In the rows, zero is written as 128.
Each row of numbers stands for one thing and depends on some of the facts below. Use the named rows to name the rest.

Some things and their rows:
[127 130 103 125 135 154 140 148 113 156 155  96 131  85 106  86 113 143
 151 116 126 110 111 128 137 179]: brebrum
[163 124 105 152 112 152 108 148 143 161 153 100 141  87 129 151 141 127
 145 105  80 137  58  97 110 137]: pluguster
[140 111 108 147 130 148 108  99 155 130 121 157 148 112  99 185 133 114
 126 120 129 148  81 113 122 140]: skivas
[131 131 113 125 149 133 137 143  85 155 145  98 130  91 110  29 120 143
 159 133 145 113  90 105 122 181]: bisin
[156 122 118 145 111 110 117 156 127 155 150 103 136 102 132 100 143 128
 145 143 137 116  62 114 108 120]: vilik
[141 114 106 132 103  98 106 158 132 136 160 104 141 124 150  93 137 142
 141 135 144 112  39 124 110 108]: vebros
[ 89 126 137 100 148 128 154 121 113 106 120 143 142 115  98 134 111 135
 157 163 167 143  79 133 139 172]: nidre
[165 145 140 124 111 127 114 107 150  95 113 143 104 125 151 114 145 125
 111  87 110 128 164 163 130  93]: feplal
[169 150 145 120 113 119 111 100 146 103 112 145 105 127 157 114 145 124
 127  86  96 135 157 147 128  93]: mumam
[ 85 129 141 120 152 121 154 132  82 158 134 109 132 188 151 193  94 133
 129 141  95 130 176 112 157 148]: skimam
[ 85 113 133 151 118 117 131 148 131 152 142 133 139 196 171 204 122 130
  82 145 103 133 143 102 121  98]: skodurin
[ 82 112 125 145 111 113 124 151 135 147 150 131 140 197 173 206 117 135
  82 137 105 130 137 106 123  95]: loral
[117 120 106 113 129 117 129 152  91 136 158  97 133 102 116  31 111 149
 156 134 157 100  78 131 131 169]: sotram
[ 79 119 130 115 149 136 144 153  91 156 128 106 125 184 105 197 106 128
 103 110 143 113 191  87 134 150]: ploko
[ 95 121 133 108 157 129 149 105 111 111 114 148 144 116  97  96 114 128
 156 161 167 143  95 121 134 179]: sogus
[ 96 121 132 106 157 130 148 106 112 111 115 147 144 115  97 103 113 129
 155 160 168 144  96 127 136 179]: saplo
[ 80 111 115 159 164 139 138 102  90 154 124 119 139 189 122  98 103 133
  96 122 123 123 180  85 135 169]: skoplil
[ 92 123 130 105 150 140 160 126 127 101 119 142 141 108  96 143 110 127
 145 168 170 137 124 163 147 170]: stestegri
[113 128 113  98 117 120 107  98 119  82 140 125 107 153 149  31 112 154
 139  80 137 119 142 143 147 112]: gridri
[122 117 131 131 118 128 134 140 154 110 120 157 145 120  99 194 135 113
 121 170 162 142  98 165 126 115]: pledrum
[124 129 113 127 143 134 148 152  93 147 150  97 124  91 106  40 118 140
 154 147 158  96 119 140 131 176]: plubok

Facts:
mumam ρ c; bresevi ρ b; lalor ρ c
feplal ρ c; pledrum ρ a; skoplil ρ d
vilik ρ b; pluflos ρ b; skodurin ρ d
fupletro ρ b; zire ρ d; trutri ρ c
skufastum ρ c; dosti ρ c; tugir ρ c
ladraskar ρ b; gatal ρ d; skefil ρ d
sogus ρ a; loral ρ d; beflas ρ d
tidre ρ c; dretrul ρ c; naklus ρ d
stepe ρ b; rarim ρ b; pluguster ρ b
skubru ρ a; drograskol ρ a; dremuk ρ a
lestir ρ d; gogra ρ c; grigem ρ c
skerel ρ c; flatrevuk ρ d; brebrum ρ b
stigas ρ a; droto ρ b; zuzir ρ a
finor ρ d; movol ρ c; dratrel ρ a
vefli ρ a; grigu ρ c; gridri ρ c
toste ρ d; bipegrum ρ a; gimu ρ d
grusom ρ c; klutragrim ρ a; stefil ρ c
leflik ρ c; plida ρ d; trerem ρ b
vabruk ρ a; plubok ρ b; briflis ρ c
dugrir ρ b; mizoko ρ a; feskavin ρ c
nidre ρ a; reter ρ c; danidri ρ a
plogufes ρ a; lubudu ρ a; ploko ρ d
saplo ρ a; plagofa ρ a; sotram ρ b
pigi ρ c; vevaple ρ b; ribrak ρ b
vesor ρ b; stestegri ρ a; defim ρ d
flozegur ρ b; baska ρ a; briplusi ρ b
zatobur ρ d; droskom ρ b; skilos ρ b
plafloflek ρ d; fidres ρ a; fegik ρ a
brulal ρ c; stome ρ b; tralo ρ c
momem ρ a; skimam ρ d; latris ρ c
flekopum ρ a; zoge ρ b; deklilu ρ c
muzin ρ c; stegan ρ c; trosim ρ c
bodre ρ b; staklon ρ d; druzal ρ d
plisu ρ c; duder ρ b; daplis ρ d
bratron ρ c; nilim ρ c; nedruk ρ b
sazozo ρ b; sokla ρ a; fera ρ d
laflo ρ c; geklol ρ c; fekli ρ a
pokul ρ d; rofle ρ b; restas ρ b
pluvi ρ a; regralak ρ d; zezik ρ a
drumukem ρ b; rekis ρ c; plovul ρ d
bufupum ρ a; brutru ρ d; stuflem ρ c
klubakol ρ c; lafon ρ b; skefleklan ρ b
dumik ρ c; bustil ρ a; zakabrum ρ b
bisin ρ b; vebros ρ b; skivas ρ a
tizik ρ a; pagal ρ c; ronus ρ d
girestin ρ b; mumam Ψ feplal; lalor Ψ grigem
lalor Ψ nedruk; lalor Ψ feplal; skoplil Ψ gogra
vilik Ψ vebros; pluflos Ψ trosim; pluflos Ψ gimu
skodurin Ψ fekli; skodurin Ψ bufupum; skodurin Ψ deklilu
skodurin Ψ bresevi; fupletro Ψ vabruk; fupletro Ψ beflas
fupletro Ψ ribrak; fupletro Ψ plovul; fupletro Ψ feplal
zire Ψ bufupum; trutri Ψ brebrum; skufastum Ψ ronus
dosti Ψ nedruk; dosti Ψ rofle; ladraskar Ψ fekli
ladraskar Ψ dremuk; ladraskar Ψ klutragrim; gatal Ψ ploko
skefil Ψ pledrum; skefil Ψ mumam; skefil Ψ flatrevuk
sogus Ψ daplis; loral Ψ deklilu; tidre Ψ gridri
pluguster Ψ brebrum; drograskol Ψ grusom; drograskol Ψ nidre
lestir Ψ brutru; gogra Ψ brebrum; grigem Ψ stepe
flatrevuk Ψ stuflem; zuzir Ψ droto; finor Ψ bresevi
movol Ψ brebrum; dratrel Ψ muzin; vefli Ψ skodurin
vefli Ψ pluflos; grigu Ψ brebrum; grigu Ψ flekopum
gridri Ψ deklilu; toste Ψ plovul; bipegrum Ψ stestegri
gimu Ψ feplal; stefil Ψ dosti; leflik Ψ fekli
leflik Ψ daplis; leflik Ψ grusom; plida Ψ bodre
trerem Ψ latris; vabruk Ψ dugrir; vabruk Ψ trutri
mizoko Ψ ploko; mizoko Ψ stegan; feskavin Ψ vabruk
nidre Ψ vebros; danidri Ψ droskom; plogufes Ψ skoplil
plogufes Ψ grusom; plogufes Ψ defim; lubudu Ψ nedruk
lubudu Ψ zoge; lubudu Ψ sazozo; saplo Ψ daplis
sotram Ψ stigas; sotram Ψ deklilu; pigi Ψ skoplil
pigi Ψ tugir; vevaple Ψ stuflem; ribrak Ψ deklilu
vesor Ψ fekli; defim Ψ brebrum; defim Ψ skivas
flozegur Ψ ploko; flozegur Ψ bipegrum; baska Ψ gogra
briplusi Ψ restas; zatobur Ψ pluguster; skilos Ψ brebrum
skilos Ψ rarim; plafloflek Ψ stestegri; plafloflek Ψ grusom
plafloflek Ψ momem; fidres Ψ dugrir; fegik Ψ reter
fegik Ψ vilik; brulal Ψ reter; stome Ψ brebrum
stome Ψ gridri; tralo Ψ skerel; tralo Ψ mumam
tralo Ψ grusom; momem Ψ leflik; momem Ψ deklilu
skimam Ψ ribrak; latris Ψ brebrum; flekopum Ψ brebrum
flekopum Ψ klubakol; zoge Ψ ploko; muzin Ψ plogufes
muzin Ψ brebrum; stegan Ψ plagofa; stegan Ψ brebrum
stegan Ψ gimu; trosim Ψ plovul; bodre Ψ bufupum
bodre Ψ plovul; staklon Ψ ploko; druzal Ψ stepe
druzal Ψ skivas; plisu Ψ pluguster; plisu Ψ brutru
plisu Ψ brebrum; daplis Ψ gogra; daplis Ψ pluguster
bratron Ψ tidre; bratron Ψ gogra; nilim Ψ grusom
nilim Ψ nidre; sokla Ψ grusom; fera Ψ gogra
laflo Ψ stuflem; laflo Ψ skubru; laflo Ψ nidre
geklol Ψ momem; fekli Ψ pluguster; fekli Ψ nedruk
fekli Ψ skivas; pokul Ψ nedruk; restas Ψ ribrak
zezik Ψ staklon; zezik Ψ trutri; drumukem Ψ skubru
drumukem Ψ vilik; bufupum Ψ tugir; stuflem Ψ ribrak
lafon Ψ leflik; lafon Ψ dugrir; skefleklan Ψ reter
skefleklan Ψ rekis; skefleklan Ψ daplis; dumik Ψ skivas
bustil Ψ brutru; bustil Ψ feplal; zakabrum Ψ fegik
bisin Ψ pluguster; vebros Ψ deklilu; skivas Ψ gogra
skivas Ψ brebrum; tizik Ψ dretrul; tizik Ψ sogus
pagal Ψ plovul; ronus Ψ pluguster; ronus Ψ brebrum
girestin Ψ ribrak; girestin Ψ zuzir; mumam Δ 335
bresevi Δ 335; lalor Δ 579; feplal Δ 335
pledrum Δ 335; skoplil Δ 579; vilik Δ 335
pluflos Δ 335; skodurin Δ 335; fupletro Δ 335
zire Δ 335; trutri Δ 335; skufastum Δ 579
dosti Δ 335; tugir Δ 579; ladraskar Δ 335
gatal Δ 335; skefil Δ 335; sogus Δ 579
loral Δ 335; beflas Δ 335; tidre Δ 335
dretrul Δ 335; naklus Δ 335; stepe Δ 335
rarim Δ 335; pluguster Δ 335; skubru Δ 579
drograskol Δ 335; dremuk Δ 335; lestir Δ 335
gogra Δ 335; grigem Δ 335; skerel Δ 335
flatrevuk Δ 579; brebrum Δ 579; stigas Δ 335
droto Δ 579; zuzir Δ 335; finor Δ 579
movol Δ 579; dratrel Δ 335; vefli Δ 579
grigu Δ 335; gridri Δ 579; toste Δ 335
bipegrum Δ 335; gimu Δ 335; grusom Δ 335
klutragrim Δ 579; stefil Δ 335; leflik Δ 335
plida Δ 335; trerem Δ 579; vabruk Δ 579
plubok Δ 579; briflis Δ 335; dugrir Δ 335
mizoko Δ 579; feskavin Δ 335; nidre Δ 579
reter Δ 335; danidri Δ 335; plogufes Δ 335
lubudu Δ 579; ploko Δ 579; saplo Δ 579
plagofa Δ 579; sotram Δ 579; pigi Δ 335
vevaple Δ 579; ribrak Δ 335; vesor Δ 335
stestegri Δ 579; defim Δ 335; flozegur Δ 579
baska Δ 579; briplusi Δ 579; zatobur Δ 335
droskom Δ 579; skilos Δ 579; plafloflek Δ 335
fidres Δ 579; fegik Δ 579; brulal Δ 335
stome Δ 335; tralo Δ 335; momem Δ 579
skimam Δ 579; latris Δ 579; flekopum Δ 335
zoge Δ 335; deklilu Δ 335; muzin Δ 335
stegan Δ 335; trosim Δ 335; bodre Δ 335
staklon Δ 335; druzal Δ 579; plisu Δ 579
duder Δ 335; daplis Δ 335; bratron Δ 579
nilim Δ 335; nedruk Δ 335; sazozo Δ 335
sokla Δ 335; fera Δ 335; laflo Δ 579
geklol Δ 335; fekli Δ 335; pokul Δ 335
rofle Δ 335; restas Δ 579; pluvi Δ 335
regralak Δ 579; zezik Δ 579; drumukem Δ 579
rekis Δ 579; plovul Δ 335; bufupum Δ 335
brutru Δ 335; stuflem Δ 335; klubakol Δ 579
lafon Δ 579; skefleklan Δ 335; dumik Δ 579
bustil Δ 579; zakabrum Δ 579; bisin Δ 579
vebros Δ 335; skivas Δ 335; tizik Δ 335
pagal Δ 335; ronus Δ 335; girestin Δ 579

Rows to name:
No name comes twice in this set of rows, the named rows included.
[133 132 105 121 139 150 134 146 100 156 153  97 132  86 109  76 113 142
 157 117 126 114 102 116 134 180] -> skilos
[161 122 106 149 109 141 110 153 142 157 155 100 140  92 128 146 139 127
 141 116 103 126  71 114 113 126] -> stome
[151 152 151 110 111 121 114 104 140 102 111 147 103 124 162  89 150 136
 125  85 111 138 122 107 109  93] -> nilim
[102 122 127  99 145 127 129 135 118 116 117 136 143 116  96 170 112 120
 159 126 171 141 158 115 138 178] -> mizoko
[166 118 109 130 104  91 101 156 126 145 160 102 143 130 158 123 125 135
 155 136 120 119  42 143 123 109] -> ribrak
[105 113 111 122 160 134 128  91 122 106 117 150 146 123  96  74 108 123
 150 142 167 141 123 126 140 184] -> baska
[137 129 112 109 139 119 120 156  84 155 145  97 128  95  99  68 123 133
 162 110 158 102 155  97 119 179] -> flozegur
[145 145 150 114 116 117 111  96 137  99 110 151 104 132 163  53 153 140
 125  85 118 141 105  96 106  95] -> leflik
[134 146 129 103 143 138 118  88 113  93 114 124 103 117 126  28 124 145
 144  80 124 126 171 124 141 131] -> dumik
[ 79 121 134 134 155 144 170 141  97 153 131 110 124 178 132 175 101 137
  93 149 132 114 182 114 146 144] -> regralak
[104 128 136 105 152 134 157 115 120 113 117 142 142 108  97 149 106 124
 155 167 166 141 115 161 152 174] -> bustil

Now the same things, written a new way:
Some things and their rows:
[162 141 100 133 116 117 161  94 157 177 124 105 130 135 141 113 129  68
  97 107 105 122 145  95  88  43 183 151 181 155 178]: sogus
[ 86  73  72  76 137 104 131  85  92 155 148 107 112  94 125 131 150 107
 118 122 110 116  82 139 159 174 133 152 100 101  89]: ribrak
[163 100 108 145 141  84 111 129 161 150 143 104 160 106 106  97 102 167
 122  95 173 101  92 169 138 154  95 133 143  93 140]: leflik
[177 162 111 138 146 108 164 119 165 170 108  88 136 156 134  95 145  69
 128 114  72 132 141 108  97  17 185 123 169 156 177]: lubudu
[116 128 161 156 151 113 132 115 153 196  85 121 145 133 161 129 140 110
  98  71 142 198 153  68 174  92 183 137 136 148 124]: flatrevuk
[102  89  61  95 144  98 171  88  98 158 184 115 118  99 128 108 158 121
 132 111 105 117  82 157 153 131 134 144 108 108 102]: stepe
[110 118 133 140 166 146 167 123 131 135 102 128 121 113 142 126 150 148
 103  78 164 153 126 161 176 131 150 149 133 129 116]: naklus
[142 127 155 180 167 103 167 114 149 195 115 118 168 146 176 134 134 114
 121  58 148 198 155 103 158  50 196 117 151 161 127]: druzal
[136 101 110 147 114  95  90 125 140 137 155 147 125 114  81  68 103 132
 124  97 171 101 102 152 182 167  94 148 127  96 129]: feplal
[106  80  78  97 171  93 154  95  90 155 154  94 130 113 138 139 146 103
 143 123 102 123  86 172 151 126 136 128 103 112  90]: pluflos
[ 94  80  55  78 151  92 159  91  96 167 180  98 116  98 134 123 139 111
 121 102 116 109  71 161 148 139 132 140 100 109 108]: bresevi
[129 133 123 149 179 137 184 135 139 143 105 115 129 127 148 115 152 152
 117  73 151 155 119 178 176 104 149 132 131 132 117]: pokul
[140  92  68 101 167 110 176  88 102 161 145  82 153  92 158 150 150 135
 116 150  87 126  84 167 145 124 134 141 148 114  81]: skefleklan
[140 125 107  97 161 132 157 101 148 104  91  82 117 116 117 125 169 133
 125 117 116  83 114 161  67 121 158 151 141 119 170]: drograskol
[165 125 116 139 135 110 162  87 149 167 121 103 144 147 141 132 136  68
 118 109 107 122 145 102  73  33 190 137 170 155 175]: baska
[141 136  96 106 145 136 163 103 144 105 112 103  93 126 103  93 175 121
 126 111 103  85 116 159  86 108 156 154 140 122 168]: bipegrum
[150 139  95 125 122 112 160 104 156 182 132 103 118 144 133  96 128  59
 111  90 106 116 134 100  90  43 187 143 164 156 192]: klutragrim
[112  93  67  96 156 103 160  85 100 151 156  94 133 102 135 128 157 122
 128 124  96 125  85 158 148 140 138 146 117 105  90]: duder
[140 139 112 104 118 113 133  97 166 172 108  98 119 128 124 110 147  75
 100  96 105 120 135  71  80  75 185 157 154 146 189]: nidre
[191 103 137 188 128  59 106 122 172 204 152 116 200 137 135 106  85 120
 134  93 155 147 126 103 141  80 131 113 166 121 141]: dumik
[176 102 137 194 109  72  93 112 157 190 153 130 188 146 123  98  90 111
 129 103 157 155 135  95 154  87 140 127 166 125 136]: latris

Name these rows:
No name comes twice in this set of rows, the named rows included.
[162  84 120 169 135  94 105 113 145 134 149 127 169 121 107 102 115 169
 141 108 173 111 108 171 140 150 100 136 139  99 127] -> muzin
[129 117  96  97 141 151 143  96 129 107 100 103  86 116 106 115 148  90
 111 129 115  76 122 158 108 122 148 157 148 124 158] -> zuzir
[133 129 146 160 170  97 153 129 151 203 101 110 154 136 170 140 116  98
 104  61 152 196 143 105 160  65 182 120 140 158 135] -> finor
[131 135 136 157 177 143 172 122 135 125  97 127 130 128 139 109 169 162
 125  81 144 166 131 163 181 115 152 140 133 132 107] -> gatal
[144 110  82 117 138  85 152  90 125 225 142  80 171 112 172 147 134  91
 100 136  70 169 108  77 152  79 162 135 155 129 102] -> zakabrum
[ 96  87  68  76 145 100 155  86 108 158 149  92 131  84 137 137 154 131
 112 117 107 117  79 143 141 166 131 156 115  97 102] -> vebros
[138 105  97 111 143  76 140  91 130 224 134  71 171 114 168 151 135  95
 111 136  74 168 110  73 149  90 164 136 141 125  99] -> drumukem
[132 115  84 113 137 136 174  89 127 101 142 125  99 129 112 106 158 105
 123  98 134  74 118 179  78  94 156 157 147 136 173] -> skivas
[141  96  94 133 146  72 163  79 111 213 168  99 178 127 171 141 139  91
 136 117  83 171 116  92 136  60 172 127 138 144 101] -> bisin
[192  96 137 189 124  62  96 120 167 203 140 110 203 132 139 119  79 118
 128 103 155 151 126 105 145  88 132 115 163 124 139] -> bratron
[150 130 120 139 127 111 139  91 145 164 110 117 119 154 125 110 138  51
 120 113 102 125 150  86 100  46 188 140 155 155 171] -> vabruk

Now the same things, written a new way:
Some things and their rows:
[170 145 106  80 141 150 129 111 111 160 106 137 146  93 131 123 133 123
 112  73 154  93 113 161 150 136 134 102 152  99 109  69 120 117]: loral
[130  74 142 177 185 131 148 128 169  93 137  92 137  81 143 161 137 124
 185 164  85  96 152 118 122 128 167 126  69 141 124 159 151 159]: baska
[ 98 146 115 169 136  91 131 159 120  96  59  85 119  99 154 101 212 134
 169 135 124 141  95 155 150 140 126 103 151 132 110 114 121 172]: danidri
[150  86 180 146  56  51 137 127 147 134 148 204 101 123 113 180  81 124
 140 119 126 169 140 114  89 142 198 120 124 155 143 137 147  94]: vevaple
[137  89 153 191 166  74 149 150 142 100 100 138 119  76 160 163 158 116
 192 157 138  83 142 104  92 151 171 107  70 120 133 144 142 154]: fegik
[105 142 124 110  71  72 111 119 106 168  86 200 123 131 144 130 173 113
 112 110 144 189 169 107 156 143 122 105 165 141 132 113 130  84]: vilik
[154 102 169 146  61  66 139 140 135 138 150 195 114 136 105 177  93 115
 138 137 119 180 141 104  90 133 200 119 117 163 146 153 135  91]: restas
[149 119 133 191 177 113 146 137 149 112 152  83 161 115 128 138 166 119
 168 173 107  98 156  96 123 137 197 124  56 120 140 163 149 155]: klutragrim
[112 179 110 110  84  97 102 111 125 159 136 152 150 176 124 111 158 129
 100 123  97 204 151 113 180 124 142 130 158 153 123 136 132  98]: stepe
[ 88 138 108 113 131 160 118 135 107 129 135  93 114 177 123  73 122 144
  94 129 153 122 122 136 122 118  52 150 146 106 144 138 115 132]: grigem
[145 111 179 152  74  52 136 112 167 139 177 182  90 176 130 149  67 159
 140 131  89 154 118 119 120 144 191 140 112 170 130 149 163 115]: flozegur
[ 97 117 118 157 121  82 109 138 136 122 104  86 146 113 144  87 165 102
 147 155 112 111 123 146 199 151 116 119 123  96 106 120 133 159]: bipegrum
[ 91  83 105 144 146 133 117 114 145 121 101  68 154  60 143 107 165 109
 159 138 105 121 160 145 190 134 108 113 133 107 107 124 132 148]: plogufes
[212 156 131 109 183 164 147 103 138 131 162 152 156 126 122 190  99 129
 135 124 119  68 114 113 102 121 185 121  80 136 123 124 129 127]: skoplil
[ 83 143 101 102 121 151  98 141  84 144 121 131 146 159 116  99 126  83
  92 156 174 112 149  87 142 126  26 146 123  74 139 129  98 114]: grusom
[122  93 154 136 168 180 141 128 146 104 166 118  92 143 128 145  64 154
 127 148 130  91 137 101  60 107  97 164  86 141 155 164 134 119]: dumik
[ 93 135 115 123 141 148 120 145 118 132 129  82  97 189 139  58 128 161
  93 120 167 108 109 137 116 135  66 144 150 110 148 132 128 132]: stefil
[176 188  96  90 135 161 125 118 110 145 134 115 162 141 107 116 124 119
  99  99 124 107  82 159 167 124 141 117 149 105 101  91 108 140]: gimu
[114 125 145 144 156 177 141 144 125  98 155 136 109 163 110 159  80 126
 130 174 123 103 108  87  60  97  95 170  88 143 143 155 113 135]: klubakol
[104  82 157 135 165 175 140 129 153  91 163 130  91 147 127 155  60 149
 138 154 122  99 117 106  62 106  90 166  92 145 142 155 130 136]: movol
[ 75 111 124 110 116 162 115 146 110 106 117 102 104 136 116  94  98 133
 102 126 157 130 110 147 108 118  49 147 164 118 136 121 108 132]: feskavin

Rows to name:
No name comes twice in this set of rows, the named rows included.
[128  92 145 137 152 171 138 145 123 109 158 140 123 140 111 155  74 121
 128 161 162  92 143  87  58 110  94 157  84 129 160 155 119 117] -> gridri
[172 207  88  83 146 162 120 114 105 138 125 139 178 143 109 134 140 106
 108 112 124 104  84 138 164 120 114 128 132 117  92  95 104 135] -> brutru
[125  81 170 149 143 145 141 142 151 107 175 103  80 171 124 122  49 161
 129 139 150  89 111 127  59 130 127 157  96 124 167 156 144 138] -> lalor
[210 143 134 114 183 155 151  97 164 127 173 142 127 135 131 167  82 159
 138 106 108  56 104 136  96 132 194 124  89 140 113 120 147 146] -> druzal
[ 93 101 115 155 157 125 122 126 143 106  74  89 125  69 169 106 206 143
 161 128 111 124 140 148 167 141 117 109 142 127 112 120 138 161] -> tizik
[142 117 143 193 155 110 136 149 144  98 155  83 166 112 109 152 125 102
 173 192  85 108 118 112 127 127 181 139  64 128 124 159 136 175] -> plagofa
[185 195 102  92 121 155 129 132  95 142 121 120 167 128 101 128 125 105
 103  98 138 113  79 161 152 126 145 110 156  95 109  84 102 136] -> beflas
[138  69 150 185 153 101 140 130 152 114 144 102 149  85 134 154 128 101
 171 171 126  85 169 107 123 152 187 119  61  99 136 150 151 143] -> momem
[134 124 137 144 159 186 145 160 114 109 166 112 132 153 104 146  98 121
 119 160 159 108 150  86  47 104 118 145  78 120 180 173 118 115] -> tugir
[156 135 167 148  59  60 135 143 126 134 145 205 128 149 103 178 115 110
 133 147 122 185 137 100  87 128 208 122 114 165 146 149 125  99] -> droto
[149  76 151 188 161 122 155 152 164  99 150  60 138  77 123 145 124 132
 171 149 106 116 157 138 105 140 214 113  84 122 151 156 154 147] -> vefli
[193 211  89  91 138 168 133 142  81 149 126 110 186 138  87 127 159  96
  95 106 141 118  92 148 152 115 156 112 148 100 120  93  92 123] -> plovul
[ 80 122 109 105 142 183 115 128 105 117 114 117 117 129 133 107 127 127
 102 126 157 122 139 119 117 111  34 146 150 115 140 128 107 123] -> tidre
[176 209 102  95 147 142 126 129 106 139  93 148 135 139 136 120 153 135
 112  95 136  94  72 155 136 130 126 112 158 122  96  79 109 150] -> naklus
[137  83 152 183 137  75 141 148 134 115 129 122 152  85 129 163 131  82
 182 183 131  88 155  95 127 148 179 115  58  96 134 138 137 142] -> nidre

